Below is a small trained network, with its code and all its weights. Each question gives an input and a target symbol and asks what happens when units are switched off, that is, made to give their printed mean instead of their output.

import numpy as np


def w(rows, s, z=0):
    codes = np.array(rows[::2]) - 128.0
    scale = np.full(codes.shape[1], s)
    scale[-1] = z or s
    return codes * scale


def f(y):
    return np.maximum(y, 0)


def softmax(a):
    e = np.exp(a - a.max(-1, keepdims=True))
    return e / e.sum(-1, keepdims=True)


def log_softmax(a):
    a = a - a.max(-1, keepdims=True)
    return a - np.log(np.exp(a).sum(-1, keepdims=True))


def net(x, mask):
    ids = ['ΘΞαδεζλμπστψω'.index(c) for c in x.split()]
    T = len(ids)
    res = E[ids] + P[:T]
    r = res
    for j in range(3):
        rows = slice(4 * j, 4 * j + 4)
        q, k, v = (r @ M[0][rows].T for M in (Q, K, V))
        z = softmax(np.where(np.tri(T) > 0, q @ k.T / 4**0.5, -1e9)) @ v
        o = O[0][rows]
        res = res + np.where(mask[j], z, o[:, -1]) @ o[:, :-1]
    y = f(res @ A[0][:, :-1].T + A[0][:, -1])
    res = res + np.where(mask[3:15], y, B[0][:, -1]) @ B[0][:, :-1]
    return log_softmax(res[-1] @ U[:, :-1].T + U[:, -1])


Q, K, V, O, A, B = {}, {}, {}, {}, {}, {}
E = w([
[23,209,190,129,136,137,56,110,113,92,70],'Θ',
[2,144,75,117,172,75,82,62,107,179,184],'Ξ',
[140,127,80,194,119,165,116,150,160,75,136],'α',
[158,180,103,97,96,147,41,66,164,123,170],'δ',
[126,136,110,223,50,182,149,155,98,101,154],'ε',
[109,174,128,211,104,201,175,110,86,180,61],'ζ',
[195,211,148,106,152,163,197,97,204,122,51],'λ',
[162,121,21,78,82,118,103,15,90,175,72],'μ',
[44,67,156,94,95,77,151,46,172,122,59],'π',
[54,52,20,192,136,121,116,106,145,154,160],'σ',
[117,185,164,108,57,120,158,59,79,113,234],'τ',
[95,134,43,15,139,54,150,184,114,119,106],'ψ',
[187,137,183,110,145,145,206,119,144,188,169],'ω',
],0.019)
P = w([
[75,254,69,80,130,198,165,77,248,176,173],'0',
[40,224,91,127,130,171,192,122,191,106,148],'1',
[56,186,101,141,118,151,194,123,167,96,151],'2',
[80,149,88,150,112,152,189,116,138,100,137],'3',
[114,132,86,173,93,118,171,113,134,96,136],'4',
[120,99,76,177,93,129,172,104,106,117,124],'5',
[149,82,65,195,85,104,149,111,103,116,119],'6',
[172,66,56,202,74,92,150,108,86,130,104],'7',
[173,55,60,216,72,79,140,107,73,140,94],'8',
[176,53,56,215,69,89,150,91,44,163,69],'9',
],0.0089)
Q[0] = w([
[103,173,57,241,76,152,179,147,103,63,153],'H0',
[108,59,110,204,102,187,128,194,127,115,93],'H0',
[141,116,161,113,183,169,113,224,120,165,151],'H0',
[145,117,162,87,137,115,88,83,135,166,175],'H0',
[85,115,92,109,114,45,175,197,87,140,203],'H1',
[73,144,2,168,94,144,123,89,154,144,138],'H1',
[135,116,60,222,50,199,170,124,130,167,174],'H1',
[198,177,192,10,140,94,224,104,212,156,81],'H1',
[124,124,144,54,151,112,89,109,171,177,130],'H2',
[113,74,246,59,158,145,156,194,155,105,133],'H2',
[112,70,158,142,155,133,128,194,145,77,43],'H2',
[166,212,102,113,140,161,93,145,82,158,175],'H2',
],0.0099)
K[0] = w([
[120,48,104,114,129,41,146,96,69,145,110],'H0',
[100,68,33,125,157,77,49,128,100,190,103],'H0',
[74,155,79,115,121,170,149,104,190,177,152],'H0',
[218,200,127,138,166,200,127,103,123,124,183],'H0',
[87,85,102,70,94,119,189,152,140,156,158],'H1',
[131,45,68,115,103,62,129,156,128,97,64],'H1',
[144,55,132,121,164,17,139,110,68,187,115],'H1',
[176,207,153,118,169,199,201,143,187,102,124],'H1',
[186,209,153,169,72,200,189,130,102,99,167],'H2',
[82,219,140,127,137,193,133,136,254,130,119],'H2',
[41,167,79,113,101,166,102,98,188,65,90],'H2',
[156,177,126,121,156,91,62,161,62,179,126],'H2',
],0.0099)
V[0] = w([
[158,105,113,179,73,180,88,96,122,143,211],'H0',
[96,87,56,54,99,71,126,149,53,225,113],'H0',
[77,118,135,149,198,126,77,197,204,108,195],'H0',
[42,49,106,160,158,83,146,75,171,133,164],'H0',
[83,135,92,169,171,118,141,139,121,126,199],'H1',
[130,194,30,121,63,135,131,152,95,132,144],'H1',
[110,206,146,103,167,139,69,61,96,143,190],'H1',
[163,34,111,196,133,123,114,62,132,111,99],'H1',
[101,214,151,22,109,72,162,119,116,78,190],'H2',
[184,132,134,202,123,151,162,186,99,175,156],'H2',
[147,91,120,69,196,80,253,185,200,197,40],'H2',
[109,187,95,133,142,180,94,97,170,174,123],'H2',
],0.007)
O[0] = w([
[145,77,121,79,141,175,185,104,161,133,155,112],'H0',
[142,112,163,114,133,53,122,94,102,154,114,164],'H0',
[180,154,70,142,98,123,99,159,178,153,159,73],'H0',
[86,167,125,114,108,81,142,70,164,164,130,255],'H0',
[172,151,120,53,115,114,75,94,101,186,83,161],'H1',
[149,132,181,104,115,132,132,111,121,167,166,242],'H1',
[145,109,123,97,119,100,133,2,81,91,90,90],'H1',
[129,167,112,125,202,97,166,135,181,93,102,104],'H1',
[125,99,147,155,211,126,167,108,160,162,122,193],'H2',
[29,152,119,78,99,126,148,99,139,124,121,24],'H2',
[134,121,141,142,89,82,115,138,182,188,96,165],'H2',
[129,121,71,167,174,79,139,171,87,144,74,190],'H2',
],0.0091,0.0064)
A[0] = w([
[144,174,99,39,255,114,130,162,162,124,80,72],'N0',
[51,190,100,80,156,87,16,103,28,139,151,43],'N1',
[138,107,148,145,87,69,145,127,54,108,111,78],'N2',
[83,166,106,136,188,127,138,100,203,64,104,195],'N3',
[122,154,170,116,163,75,160,125,132,137,98,119],'N4',
[168,208,96,171,146,115,196,178,180,105,127,44],'N5',
[87,197,49,46,161,125,127,161,146,69,138,153],'N6',
[221,187,130,149,97,151,181,132,167,149,162,129],'N7',
[137,120,148,229,113,145,158,151,140,152,77,126],'N8',
[135,139,173,107,215,100,146,135,205,157,141,254],'N9',
[140,137,114,50,117,89,69,133,150,178,208,91],'N10',
[54,127,94,87,127,103,72,103,172,103,68,159],'N11',
],0.0078,0.0035)
B[0] = w([
[163,255,139,140,141,48,139,159,80,217,148,155],'N0',
[167,127,148,146,126,187,116,166,201,80,115,205],'N1',
[124,127,85,133,176,120,134,111,164,98,177,194],'N2',
[100,103,80,74,144,89,64,106,136,81,102,193],'N3',
[163,89,127,141,130,159,92,139,139,176,155,189],'N4',
[105,146,103,141,128,114,142,131,203,88,97,197],'N5',
[188,73,156,90,141,77,91,212,107,153,138,190],'N6',
[76,41,117,165,102,124,110,130,145,187,137,212],'N7',
[154,120,186,96,134,80,202,143,122,86,74,254],'N8',
[126,130,155,157,93,160,149,169,103,89,168,195],'N9',
[92,129,186,132,115,170,210,97,139,101,97,181],'N10',
[123,189,158,115,88,175,97,132,116,188,140,194],'N11',
],0.0093,0.0096)
U = w([
[154,132,158,171,96,166,56,133,83,79,89,252],'Θ',
[142,111,129,127,153,124,119,111,151,114,157,127],'Ξ',
[160,135,132,116,72,145,128,112,117,90,120,76],'α',
[124,124,177,93,223,105,173,81,110,71,184,165],'δ',
[187,63,159,55,93,166,135,113,148,81,95,108],'ε',
[107,58,89,120,185,102,59,162,163,147,149,113],'ζ',
[97,152,124,132,137,83,170,145,158,77,112,77],'λ',
[205,114,44,128,131,126,134,75,87,139,103,194],'μ',
[2,136,115,75,28,77,101,53,146,157,109,145],'π',
[166,165,140,134,128,151,147,98,146,132,135,19],'σ',
[100,157,130,120,119,155,168,115,45,126,77,103],'τ',
[229,137,174,120,103,80,111,197,90,169,155,135],'ψ',
[84,79,134,200,124,223,155,160,142,150,179,163],'ω',
],0.0082,0.0039)

Each question gives the input, a string of symbols that net reads in full, and the target symbol t.
The units are the heads (4 rows each of Q, K, V and O) and the neurons (one row each of A and B). Each row of codes is followed by its name. A weight is (code - 128) times the scale printed after its matrix; where a second scale follows, it is the last column's (O, A, B and U).
mask holds one flag per unit, heads first, then neurons. A switched-off unit (its flag False) gives its mean, the last column of its rows in O or B, instead of its output. The means were averaged over made-up inputs and are rounded, as every weight is.
A unit's drop is (log p(t) with every unit on - log p(t) with that unit switched off) / (log p(t) with every unit on - log p(t) with every unit switched off).
The circuit of an input: a set's keep is (log p(t) with only the set's units on - log p(t) with every unit switched off) / (log p(t) with every unit on - log p(t) with every unit switched off). Starting from the 12 units with the biggest drops (on a tie, the unit counted first), units are removed one at a time, each time the one whose removal leaves the highest keep (on an exact tie, the one counted first), for as long as the keep stays at least 0.8.
units of the circuit, in order: the units of the circuit, biggest drop first
k most important neurons: the k neurons with the biggest drops, biggest first
which heads matter: for each layer, one digit per head in row order, 1 if its drop is at least 0.15 and else 0, layers parted by /
input ε π δ π ε π ω ε, target λ: units of the circuit, in order : H1, N8
input μ ε τ ε δ λ ε ζ, target δ: units of the circuit, in order : H0, N2, H1
input δ ω δ π δ, target ζ: units of the circuit, in order : H1, N3, N8
input ψ ε ε ε ε, target ψ: units of the circuit, in order : H2, H0
input δ α δ δ λ ε ε δ, target ε: units of the circuit, in order : H2, N6, N1
input ζ ω Ξ ε ε, target μ: which heads matter : 011
input ω ε λ α ψ ε ε ε σ δ, target ψ: units of the circuit, in order : H1, N0
input ω Ξ λ ε λ ε π μ τ, target δ: units of the circuit, in order : H0, H1
input τ ψ ψ λ ε ψ δ, target ω: which heads matter : 100
input π ζ λ λ ε π ε ε π Ξ, target ζ: which heads matter : 011
input λ ζ Θ ε ζ ζ ε τ ε α, target ζ: which heads matter : 111
input δ π δ ω λ σ, target π: which heads matter : 100
input α δ π ε σ ε ψ ε ψ α, target ψ: units of the circuit, in order : H0, H1
input δ ψ π δ α Ξ ε λ τ, target δ: units of the circuit, in order : H2
input α π ε Ξ ζ, target μ: which heads matter : 011
input ε π Ξ λ Ξ λ π π ε π, target ε: which heads matter : 101
input ω ζ λ ε σ Ξ, target ψ: units of the circuit, in order : H1, N6, N0
input Θ ε Ξ ω π ψ σ δ ε, target π: units of the circuit, in order : H0, H2
input ε ε ε λ, target λ: which heads matter : 110
input π ε π δ δ π ε δ, target ζ: which heads matter : 110
input π δ π ε ψ ε ψ ε λ σ, target π: units of the circuit, in order : H2
input α ψ π ψ ω λ α, target ψ: units of the circuit, in order : H0, H2
input π ε ζ, target λ: most important neuron : N8
input λ ζ α, target ζ: which heads matter : 101
input Θ λ δ ε ψ ε ε δ ψ, target ε: which heads matter : 011
